Below are the code and all the weights of a small trained network. Each question names an input and a target symbol and asks about switching units off, where a switched-off unit gives its printed mean instead of its output.

import numpy as np


def w(rows, s, z=0):
    codes = np.array(rows[::2]) - 128.0
    scale = np.full(codes.shape[1], s)
    scale[-1] = z or s
    return codes * scale


def f(y):
    return np.maximum(y, 0)


def softmax(a):
    e = np.exp(a - a.max(-1, keepdims=True))
    return e / e.sum(-1, keepdims=True)


def log_softmax(a):
    a = a - a.max(-1, keepdims=True)
    return a - np.log(np.exp(a).sum(-1, keepdims=True))


def net(x, mask):
    ids = ['ΔΩαζηθξ'.index(c) for c in x.split()]
    T = len(ids)
    res = E[ids] + P[:T]
    q, k, v = (res @ M[0].T for M in (Q, K, V))
    z = softmax(np.where(np.tri(T) > 0, q @ k.T / 2**0.5, -1e9)) @ v
    res = res + np.where(mask[0], z, O[0][:, -1]) @ O[0][:, :-1]
    y = f(res @ A[0][:, :-1].T + A[0][:, -1])
    res = res + np.where(mask[1:13], y, B[0][:, -1]) @ B[0][:, :-1]
    return log_softmax(res[-1] @ U[:, :-1].T + U[:, -1])


Q, K, V, O, A, B = {}, {}, {}, {}, {}, {}
E = w([
[138,160,116,102],'Δ',
[76,88,128,71],'Ω',
[113,139,136,96],'α',
[54,107,123,82],'ζ',
[253,197,113,99],'η',
[212,23,98,64],'θ',
[112,42,40,140],'ξ',
],0.017)
P = w([
[3,63,232,181],'0',
[117,78,206,125],'1',
[143,99,170,141],'2',
[114,100,143,113],'3',
[130,123,124,105],'4',
[125,123,108,95],'5',
[126,131,93,89],'6',
[145,138,82,89],'7',
[151,145,72,80],'8',
[162,156,57,90],'9',
[167,156,44,82],'10',
[166,147,32,70],'11',
[165,156,26,62],'12',
[157,154,16,39],'13',
],0.013)
Q[0] = w([
[173,145,204,46],'head 0',
[94,195,2,4],'head 0',
],0.0094)
K[0] = w([
[177,81,45,144],'head 0',
[156,141,1,70],'head 0',
],0.013)
V[0] = w([
[213,48,114,1],'head 0',
[141,251,162,98],'head 0',
],0.0084)
O[0] = w([
[143,160,161,249,250],'head 0',
[127,218,207,124,130],'head 0',
],0.011,0.014)
A[0] = w([
[86,91,235,185,96],'neuron 0',
[108,140,152,171,169],'neuron 1',
[152,72,43,164,49],'neuron 2',
[124,167,159,54,124],'neuron 3',
[177,121,1,36,240],'neuron 4',
[68,106,143,112,2],'neuron 5',
[58,123,156,116,32],'neuron 6',
[60,140,173,169,138],'neuron 7',
[60,10,85,188,203],'neuron 8',
[175,125,194,153,112],'neuron 9',
[198,82,142,233,62],'neuron 10',
[224,104,138,29,58],'neuron 11',
],0.0081,0.005)
B[0] = w([
[150,115,210,89,150],'neuron 0',
[155,70,147,97,180],'neuron 1',
[137,147,163,73,183],'neuron 2',
[75,82,97,170,139],'neuron 3',
[148,113,107,150,173],'neuron 4',
[150,88,117,87,132],'neuron 5',
[193,112,95,104,131],'neuron 6',
[195,65,183,95,147],'neuron 7',
[177,188,128,142,216],'neuron 8',
[72,99,153,163,194],'neuron 9',
[2,144,100,100,247],'neuron 10',
[97,128,126,162,135],'neuron 11',
],0.0081,0.011)
U = w([
[71,174,125,104,68],'Δ',
[143,188,187,137,112],'Ω',
[105,90,142,254,113],'α',
[123,89,148,170,254],'ζ',
[91,172,126,119,43],'η',
[81,173,119,106,85],'θ',
[159,170,89,189,176],'ξ',
],0.0093,0.0045)

Each question gives the input, a string of symbols that net reads in full, and the target symbol t.
The units are the heads (2 rows each of Q, K, V and O) and the neurons (one row each of A and B). Each row of codes is followed by its name. A weight is (code - 128) times the scale printed after its matrix; where a second scale follows, it is the last column's (O, A, B and U).
mask holds one flag per unit, heads first, then neurons. A switched-off unit (its flag False) gives its mean, the last column of its rows in O or B, instead of its output. The means were averaged over made-up inputs and are rounded, as every weight is.
A unit's drop is (log p(t) with every unit on - log p(t) with that unit switched off) / (log p(t) with every unit on - log p(t) with every unit switched off).
The circuit of an input: a set's keep is (log p(t) with only the set's units on - log p(t) with every unit switched off) / (log p(t) with every unit on - log p(t) with every unit switched off). Starting from the 12 units with the biggest drops (on a tie, the unit counted first), units are removed one at a time, each time the one whose removal leaves the highest keep (on an exact tie, the one counted first), for as long as the keep stays at least 0.8.
circuit, biggest first: the units of the circuit, biggest drop first
top k neurons: the k neurons with the biggest drops, biggest first
drop when u is switched off: that unit's drop, to one decimal
input ξ η α ζ η Ω η Ω, target Ω: circuit, biggest first : head 0; neuron 10
input Δ η Ω Δ η η η η ζ η Δ ξ Ω, target ξ: circuit, biggest first : head 0; neuron 8; neuron 10; neuron 9
input ξ Δ Ω ζ η Δ η Δ η α η η η Δ, target Ω: circuit, biggest first : head 0
input ζ ξ θ ξ, target ξ: top 3 neurons : neuron 8; neuron 4; neuron 10
input ξ ζ ξ θ, target ξ: top 2 neurons : neuron 8; neuron 9
input ζ η η α α η ζ, target Ω: top 2 neurons : neuron 10; neuron 0
input ζ η η η α θ η θ η α, target α: top 2 neurons : neuron 2; neuron 8
input Δ η θ η η Δ η ζ ξ Ω, target ξ: top 3 neurons : neuron 8; neuron 10; neuron 9
input Δ Δ Δ ξ α, target ξ: top 2 neurons : neuron 8; neuron 10
input Δ α θ θ Ω Δ ξ, target ξ: top 2 neurons : neuron 8; neuron 9
input θ Δ η η ζ Ω η Δ η ξ η η η α, target Ω: top 3 neurons : neuron 10; neuron 7; neuron 4
input Δ θ Δ θ η, target α: top 2 neurons : neuron 9; neuron 8
input Ω η ξ η α Ω α ξ η ξ θ θ Δ Ω, target α: drop when head 0 is switched off : 0.7
input η ξ Δ Δ Δ Δ η ζ η ξ ζ, target ξ: drop when neuron 9 is switched off : 0.2
input η ξ ξ Δ η α η η Ω η η η Ω Ω, target Ω: drop when neuron 8 is switched off : -0.1
input ξ ξ Δ θ ζ η η η α η η η θ, target α: top neuron : neuron 9
